Here is a tiny trained network, its code and every weight. The questions are about switching its units off for an input and a class, where a switched-off unit gives its printed mean instead of its output.

import numpy as np


def w(rows, s, z=0):
    codes = np.array(rows[::2]) - 128.0
    scale = np.full(codes.shape[1], s)
    scale[-1] = z or s
    return codes * scale


def norm(h):
    return h / np.sqrt((h * h).mean(-1, keepdims=True) + 1e-5)


def f(y):
    return np.maximum(y, 0)


def log_softmax(a):
    a = a - a.max(-1, keepdims=True)
    return a - np.log(np.exp(a).sum(-1, keepdims=True))


def net(x, mask):
    res = np.array(x, float).reshape(1, 5) / 4 @ E
    u = 0
    for l in range(2):
        y = f(norm(res) @ A[l][:, :-1].T + A[l][:, -1])
        res = res + np.where(mask[u : u + 11], y, B[l][:, -1]) @ B[l][:, :-1]
        u += 11
    return log_softmax(norm(res)[-1] @ U[:, :-1].T + U[:, -1])


A, B = {}, {}
E = w([
[133,127,166,108,1,94,250],'x0',
[173,172,77,221,132,82,107],'x1',
[42,118,185,87,112,80,141],'x2',
[51,97,76,204,92,41,107],'x3',
[114,178,109,182,251,129,153],'x4',
],0.0059)
A[0] = w([
[153,180,57,125,150,100,183,171],'0.n1',
[111,166,121,205,163,120,58,150],'0.n2',
[122,164,146,109,95,132,180,137],'0.n3',
[95,70,124,166,95,28,118,20],'0.n4',
[107,95,90,139,105,65,136,87],'0.n5',
[128,141,132,152,151,68,161,35],'0.n6',
[93,121,134,147,255,147,105,85],'0.n7',
[153,105,146,185,161,134,166,8],'0.n8',
[111,117,113,91,186,151,98,21],'0.n9',
[149,122,157,77,60,110,204,121],'0.n10',
[66,108,158,90,214,175,62,90],'0.n11',
],0.0081,0.0012)
B[0] = w([
[101,144,118,87,78,142,63,192],'0.n1',
[113,130,147,145,44,180,178,227],'0.n2',
[159,60,121,72,162,181,112,194],'0.n3',
[18,114,98,194,146,61,93,211],'0.n4',
[149,57,169,157,193,81,170,187],'0.n5',
[136,77,117,97,120,121,88,163],'0.n6',
[182,112,189,101,83,140,61,246],'0.n7',
[159,156,110,141,138,115,147,159],'0.n8',
[142,141,186,74,181,169,69,183],'0.n9',
[148,164,147,100,149,160,239,254],'0.n10',
[103,85,178,67,255,134,102,232],'0.n11',
],0.0071,0.0056)
A[1] = w([
[195,131,141,120,112,176,102,172],'1.n1',
[59,60,121,161,152,86,124,25],'1.n2',
[163,155,79,94,78,117,81,86],'1.n3',
[47,84,105,128,81,1,85,160],'1.n4',
[190,118,158,69,110,133,241,5],'1.n5',
[61,110,173,64,157,108,210,159],'1.n6',
[106,200,103,129,109,191,131,176],'1.n7',
[126,133,97,86,149,135,116,72],'1.n8',
[141,74,70,75,122,202,251,45],'1.n9',
[182,160,103,181,113,133,116,45],'1.n10',
[154,85,157,215,100,186,85,4],'1.n11',
],0.0086,0.0014)
B[1] = w([
[19,132,97,134,128,129,155,217],'1.n1',
[176,112,125,235,119,125,191,197],'1.n2',
[129,218,141,156,143,81,129,156],'1.n3',
[99,66,96,241,227,131,232,235],'1.n4',
[183,88,182,97,11,73,200,255],'1.n5',
[136,221,71,133,90,141,62,253],'1.n6',
[142,70,35,124,44,81,56,161],'1.n7',
[58,79,124,64,157,100,76,148],'1.n8',
[204,151,215,105,86,1,126,252],'1.n9',
[129,233,53,116,117,237,123,167],'1.n10',
[148,149,85,113,112,79,174,179],'1.n11',
],0.0068,0.0065)
U = w([
[90,119,119,223,162,93,207,174],'0',
[150,254,39,131,84,176,80,4],'1',
[197,164,211,37,24,69,197,114],'2',
[127,126,198,41,192,184,39,206],'3',
],0.011,0.0022)

Each question gives the input, the list of numbers given to net, and the class t.
The units are the neurons (one row each of A and B). Each row of codes is followed by its name. A weight is (code - 128) times the scale printed after its matrix; where a second scale follows, it is the last column's (A, B and U).
mask holds one flag per neuron, layer by layer. A switched-off neuron (its flag False) gives its mean, the last column of its row in B, instead of its output. The means were averaged over made-up inputs and are rounded, as every weight is.
A unit's drop is (log p(t) with every unit on - log p(t) with that unit switched off) / (log p(t) with every unit on - log p(t) with every unit switched off).
The circuit of an input: a set's keep is (log p(t) with only the set's units on - log p(t) with every unit switched off) / (log p(t) with every unit on - log p(t) with every unit switched off). Starting from the 12 units with the biggest drops (on a tie, the unit counted first), units are removed one at a time, each time the one whose removal leaves the highest keep (on an exact tie, the one counted first), for as long as the keep stays at least 0.8.
circuit, biggest first: the units of the circuit, biggest drop first
top k neurons: the k neurons with the biggest drops, biggest first
k most important neurons of layer l: the k neurons of layer l with the biggest drops, biggest first
drop of u: that unit's drop, to one decimal
input [-8,-7,7,8,8], class 3: circuit, biggest first => (0.n7)
input [-5,-2,-8,1,-8], class 1: top 2 neurons => (0.n11 0.n3)
input [-5,1,-8,8,3], class 1: circuit, biggest first => (1.n10 1.n4)
input [-6,3,4,1,-3], class 3: 3 most important neurons of layer 0 => (0.n11 0.n9 0.n7)
input [3,1,-5,1,4], class 1: 2 most important neurons of layer 0 => (0.n10 0.n1)
input [-8,-1,3,4,-6], class 0: top 2 neurons => (0.n4 1.n4)
input [-3,4,-1,-4,7], class 3: top 2 neurons => (0.n11 1.n6)
input [-7,5,-5,1,3], class 1: top 2 neurons => (0.n2 1.n11)
input [-2,-7,-1,-3,-3], class 3: top 2 neurons => (0.n11 0.n2)
input [1,1,-8,-4,2], class 1: drop of 0.n10 => 0.4
input [-1,7,4,-4,6], class 1: drop of 0.n2 => 0.2
input [2,4,-7,4,-4], class 0: drop of 1.n4 => 0.1
